Below are the code and all the weights of a small trained network. Each question names an input and a target symbol and asks about switching units off, where a switched-off unit gives its printed mean instead of its output.

import numpy as np


def w(rows, s, z=0):
    codes = np.array(rows[::2]) - 128.0
    scale = np.full(codes.shape[1], s)
    scale[-1] = z or s
    return codes * scale


def f(y):
    return y / 2 * (1 + np.tanh(0.7978845608 * (y + 0.044715 * y**3)))


def softmax(a):
    e = np.exp(a - a.max(-1, keepdims=True))
    return e / e.sum(-1, keepdims=True)


def log_softmax(a):
    a = a - a.max(-1, keepdims=True)
    return a - np.log(np.exp(a).sum(-1, keepdims=True))


def net(x, mask):
    ids = ['αδηθφψ'.index(c) for c in x.split()]
    T = len(ids)
    res = E[ids] + P[:T]
    r = res
    for j in range(2):
        rows = slice(2 * j, 2 * j + 2)
        q, k, v = (r @ M[0][rows].T for M in (Q, K, V))
        z = softmax(np.where(np.tri(T) > 0, q @ k.T / 2**0.5, -1e9)) @ v
        o = O[0][rows]
        res = res + np.where(mask[j], z, o[:, -1]) @ o[:, :-1]
    y = f(res @ A[0][:, :-1].T + A[0][:, -1])
    res = res + np.where(mask[2:10], y, B[0][:, -1]) @ B[0][:, :-1]
    return log_softmax(res[-1] @ U[:, :-1].T + U[:, -1])


Q, K, V, O, A, B = {}, {}, {}, {}, {}, {}
E = w([
[57,170,123,159],'α',
[189,55,157,253],'δ',
[138,36,215,186],'η',
[134,201,177,250],'θ',
[53,90,185,143],'φ',
[138,11,96,231],'ψ',
],0.013)
P = w([
[138,121,254,79],'0',
[103,138,59,181],'1',
[117,149,79,200],'2',
[98,112,102,164],'3',
[100,85,114,131],'4',
[84,79,122,128],'5',
[93,108,114,170],'6',
],0.009)
Q[0] = w([
[101,24,139,190],'head 0',
[112,248,37,39],'head 0',
[104,201,90,31],'head 1',
[89,31,209,255],'head 1',
],0.0093)
K[0] = w([
[164,107,207,125],'head 0',
[136,103,3,101],'head 0',
[93,121,74,161],'head 1',
[201,130,254,98],'head 1',
],0.0093)
V[0] = w([
[126,88,222,100],'head 0',
[102,223,167,170],'head 0',
[248,83,146,245],'head 1',
[124,223,211,82],'head 1',
],0.011)
O[0] = w([
[155,214,159,133,246],'head 0',
[84,137,83,140,147],'head 0',
[242,101,40,131,199],'head 1',
[73,254,116,75,161],'head 1',
],0.013)
A[0] = w([
[213,124,118,135,173],'neuron 0',
[187,44,57,91,122],'neuron 1',
[188,177,159,142,148],'neuron 2',
[239,155,125,97,173],'neuron 3',
[136,2,178,157,96],'neuron 4',
[133,157,121,195,152],'neuron 5',
[184,204,184,85,69],'neuron 6',
[108,150,89,226,252],'neuron 7',
],0.008,0.0025)
B[0] = w([
[74,91,152,74,243],'neuron 0',
[181,181,203,88,236],'neuron 1',
[99,101,75,78,212],'neuron 2',
[58,108,106,129,248],'neuron 3',
[164,149,92,254,172],'neuron 4',
[110,109,150,80,192],'neuron 5',
[60,98,81,139,204],'neuron 6',
[150,87,198,123,215],'neuron 7',
],0.0078,0.013)
U = w([
[138,92,199,7,13],'α',
[80,96,150,143,189],'δ',
[14,19,26,122,184],'η',
[142,221,253,96,201],'θ',
[149,107,175,171,193],'φ',
[168,221,27,152,4],'ψ',
],0.0053,0.0011)

Each question gives the input, a string of symbols that net reads in full, and the target symbol t.
The units are the heads (2 rows each of Q, K, V and O) and the neurons (one row each of A and B). Each row of codes is followed by its name. A weight is (code - 128) times the scale printed after its matrix; where a second scale follows, it is the last column's (O, A, B and U).
mask holds one flag per unit, heads first, then neurons. A switched-off unit (its flag False) gives its mean, the last column of its rows in O or B, instead of its output. The means were averaged over made-up inputs and are rounded, as every weight is.
A unit's drop is (log p(t) with every unit on - log p(t) with that unit switched off) / (log p(t) with every unit on - log p(t) with every unit switched off).
The circuit of an input: a set's keep is (log p(t) with only the set's units on - log p(t) with every unit switched off) / (log p(t) with every unit on - log p(t) with every unit switched off). Starting from all 10 units, units are removed one at a time, each time the one whose removal leaves the highest keep (on an exact tie, the one counted first), for as long as the keep stays at least 0.8.
circuit, biggest first: the units of the circuit, biggest drop first
most important unit: the unit with the biggest drop
top k neurons: the k neurons with the biggest drops, biggest first
drop when u is switched off: that unit's drop, to one decimal
input η δ η η δ φ δ, target η: top 3 neurons : neuron 1; neuron 3; neuron 2
input θ φ θ φ ψ ψ, target ψ: circuit, biggest first : head 1
input ψ φ ψ δ φ η, target φ: circuit, biggest first : head 1; neuron 4
input θ α δ θ α ψ φ, target ψ: circuit, biggest first : head 1; neuron 0
input ψ φ θ, target φ: circuit, biggest first : head 1; neuron 7
input δ φ ψ η, target α: top 4 neurons : neuron 1; neuron 0; neuron 6; neuron 2
input δ φ θ, target α: top 2 neurons : neuron 1; neuron 0
input δ ψ φ, target α: circuit, biggest first : head 1; neuron 1; neuron 0; neuron 4
input φ φ η φ η ψ, target θ: circuit, biggest first : head 1; head 0
input η φ θ, target η: top 3 neurons : neuron 1; neuron 2; neuron 3
input ψ δ δ ψ, target φ: drop when neuron 1 is switched off : 0.5
input ψ η η θ φ φ δ, target φ: drop when neuron 1 is switched off : 0.4
input δ δ η, target α: drop when neuron 0 is switched off : 0.5
input η η φ φ δ, target η: most important unit : head 0
